Below is a small trained network, with its code and all its weights. Each question gives an input and a target symbol and asks what happens when units are switched off, that is, made to give their printed mean instead of their output.

import numpy as np


def w(rows, s, z=0):
    codes = np.array(rows[::2]) - 128.0
    scale = np.full(codes.shape[1], s)
    scale[-1] = z or s
    return codes * scale


def norm(h):
    return h / np.sqrt((h * h).mean(-1, keepdims=True) + 1e-5)


def f(y):
    return y / 2 * (1 + np.tanh(0.7978845608 * (y + 0.044715 * y**3)))


def softmax(a):
    e = np.exp(a - a.max(-1, keepdims=True))
    return e / e.sum(-1, keepdims=True)


def log_softmax(a):
    a = a - a.max(-1, keepdims=True)
    return a - np.log(np.exp(a).sum(-1, keepdims=True))


def net(x, mask):
    ids = ['αγεζθλμξπτψ'.index(c) for c in x.split()]
    T = len(ids)
    res = E[ids] + P[:T]
    q, k, v = (norm(res) @ M[0].T for M in (Q, K, V))
    z = softmax(np.where(np.tri(T) > 0, q @ k.T / 4**0.5, -1e9)) @ v
    res = res + np.where(mask[0], z, O[0][:, -1]) @ O[0][:, :-1]
    y = f(norm(res) @ A[0][:, :-1].T + A[0][:, -1])
    res = res + np.where(mask[1:13], y, B[0][:, -1]) @ B[0][:, :-1]
    return log_softmax(norm(res)[-1] @ U[:, :-1].T + U[:, -1])


Q, K, V, O, A, B = {}, {}, {}, {}, {}, {}
E = w([
[107,41,185,122,203,150],'α',
[87,43,98,87,162,87],'γ',
[170,73,112,154,189,111],'ε',
[190,60,95,185,170,131],'ζ',
[68,93,217,172,125,146],'θ',
[78,100,147,231,119,89],'λ',
[90,182,144,102,249,62],'μ',
[168,98,134,237,177,217],'ξ',
[203,192,147,67,44,27],'π',
[87,54,115,134,121,183],'τ',
[219,125,144,36,203,140],'ψ',
],0.019)
P = w([
[146,5,226,145,120,80],'0',
[143,18,188,137,124,76],'1',
[133,27,156,132,129,77],'2',
[129,42,142,132,131,96],'3',
[132,56,125,139,136,110],'4',
[122,71,117,142,133,119],'5',
[122,85,105,145,126,131],'6',
[119,95,92,145,127,141],'7',
[120,110,82,151,132,152],'8',
[119,124,72,144,128,159],'9',
[123,136,65,139,131,167],'10',
[122,145,55,140,131,166],'11',
],0.014)
Q[0] = w([
[131,154,156,143,76,139],'head 0',
[107,112,72,143,249,233],'head 0',
[155,249,192,8,74,147],'head 0',
[236,103,41,53,247,212],'head 0',
],0.019)
K[0] = w([
[127,83,135,173,104,138],'head 0',
[165,239,138,119,155,107],'head 0',
[125,7,198,169,121,73],'head 0',
[201,203,159,42,184,75],'head 0',
],0.014)
V[0] = w([
[35,94,113,222,51,73],'head 0',
[51,84,201,130,250,124],'head 0',
[75,178,42,254,183,59],'head 0',
[106,219,205,189,163,15],'head 0',
],0.0091)
O[0] = w([
[30,160,208,198,21,107,105],'head 0',
[133,247,115,72,91,151,254],'head 0',
[56,126,226,145,144,33,115],'head 0',
[1,166,121,191,252,108,148],'head 0',
],0.0096,0.009)
A[0] = w([
[80,117,120,181,177,91,193],'neuron 0',
[126,137,198,105,132,212,36],'neuron 1',
[92,143,123,194,135,138,118],'neuron 2',
[117,60,77,161,85,151,3],'neuron 3',
[84,159,166,90,77,64,110],'neuron 4',
[55,248,123,147,193,131,153],'neuron 5',
[149,198,158,130,77,96,30],'neuron 6',
[78,182,94,105,224,147,153],'neuron 7',
[119,95,159,57,89,143,93],'neuron 8',
[185,182,139,97,95,49,73],'neuron 9',
[190,182,188,76,116,95,134],'neuron 10',
[121,209,71,183,112,233,195],'neuron 11',
],0.017,0.0061)
B[0] = w([
[101,187,104,225,169,167,213],'neuron 0',
[126,125,160,114,174,146,136],'neuron 1',
[80,74,105,91,130,162,168],'neuron 2',
[132,129,151,162,88,189,147],'neuron 3',
[143,88,74,117,139,132,191],'neuron 4',
[220,170,158,77,94,58,253],'neuron 5',
[162,23,104,152,139,123,151],'neuron 6',
[240,128,140,249,140,176,220],'neuron 7',
[112,214,75,143,147,127,153],'neuron 8',
[139,83,158,142,155,43,150],'neuron 9',
[107,87,121,173,155,81,163],'neuron 10',
[123,107,162,35,137,54,173],'neuron 11',
],0.015,0.013)
U = w([
[74,197,152,66,231,164,129],'α',
[81,160,48,99,76,81,217],'γ',
[112,79,144,133,165,27,111],'ε',
[205,58,137,179,7,156,12],'ζ',
[55,171,155,148,90,134,189],'θ',
[132,136,133,125,118,163,61],'λ',
[210,239,167,159,129,126,94],'μ',
[103,104,237,52,129,170,193],'ξ',
[96,70,85,200,185,215,88],'π',
[89,199,131,92,35,195,255],'τ',
[204,106,71,49,164,211,85],'ψ',
],0.012,0.0066)

Each question gives the input, a string of symbols that net reads in full, and the target symbol t.
The units are the heads (4 rows each of Q, K, V and O) and the neurons (one row each of A and B). Each row of codes is followed by its name. A weight is (code - 128) times the scale printed after its matrix; where a second scale follows, it is the last column's (O, A, B and U).
mask holds one flag per unit, heads first, then neurons. A switched-off unit (its flag False) gives its mean, the last column of its rows in O or B, instead of its output. The means were averaged over made-up inputs and are rounded, as every weight is.
A unit's drop is (log p(t) with every unit on - log p(t) with that unit switched off) / (log p(t) with every unit on - log p(t) with every unit switched off).
The circuit of an input: a set's keep is (log p(t) with only the set's units on - log p(t) with every unit switched off) / (log p(t) with every unit on - log p(t) with every unit switched off). Starting from the 12 units with the biggest drops (on a tie, the unit counted first), units are removed one at a time, each time the one whose removal leaves the highest keep (on an exact tie, the one counted first), for as long as the keep stays at least 0.8.
units of the circuit, in order: the units of the circuit, biggest drop first
top k neurons: the k neurons with the biggest drops, biggest first
drop when u is switched off: that unit's drop, to one decimal
input θ ξ ε ζ λ α ε λ ξ γ, target γ: units of the circuit, in order => head 0; neuron 7; neuron 8
input γ γ ξ λ, target π: units of the circuit, in order => neuron 5
input α ζ λ α μ θ ε τ, target μ: units of the circuit, in order => head 0; neuron 5
input γ ξ α τ ζ α θ ξ, target ξ: top 2 neurons => neuron 7; neuron 11
input μ ζ ζ ζ γ, target μ: units of the circuit, in order => head 0; neuron 5; neuron 7
input ζ θ ε, target ε: top 2 neurons => neuron 7; neuron 5
input γ ε π τ ζ ε λ ψ ψ τ ε θ, target ζ: top 2 neurons => neuron 6; neuron 5
input α ζ ζ μ ζ τ π λ θ ε, target π: units of the circuit, in order => head 0; neuron 5
input ε ε α, target α: top 3 neurons => neuron 8; neuron 7; neuron 5
input θ ζ γ λ γ γ, target γ: units of the circuit, in order => head 0; neuron 8; neuron 7
input μ ζ ζ γ μ μ τ θ ξ θ, target π: units of the circuit, in order => head 0; neuron 5; neuron 4
input μ τ θ, target ζ: top 3 neurons => neuron 0; neuron 5; neuron 6
input α μ γ μ α α, target μ: units of the circuit, in order => head 0; neuron 5; neuron 7
input π λ μ α λ α π ζ λ θ, target θ: units of the circuit, in order => head 0
input θ λ γ ξ ε τ ζ, target ζ: top 3 neurons => neuron 0; neuron 5; neuron 7
input ψ γ ψ λ ε ε τ α α ζ ζ τ, target ψ: top 2 neurons => neuron 5; neuron 11
input ψ ζ μ ξ γ, target μ: drop when neuron 8 is switched off => 0.0
input θ ζ τ, target τ: drop when neuron 8 is switched off => 0.1
input μ π λ ψ π ψ π π ξ θ ε α, target π: drop when head 0 is switched off => 1.9
input α θ λ γ ξ α λ, target π: drop when head 0 is switched off => 2.6
input α π ε γ θ ζ γ ξ λ γ γ, target π: units of the circuit, in order => head 0
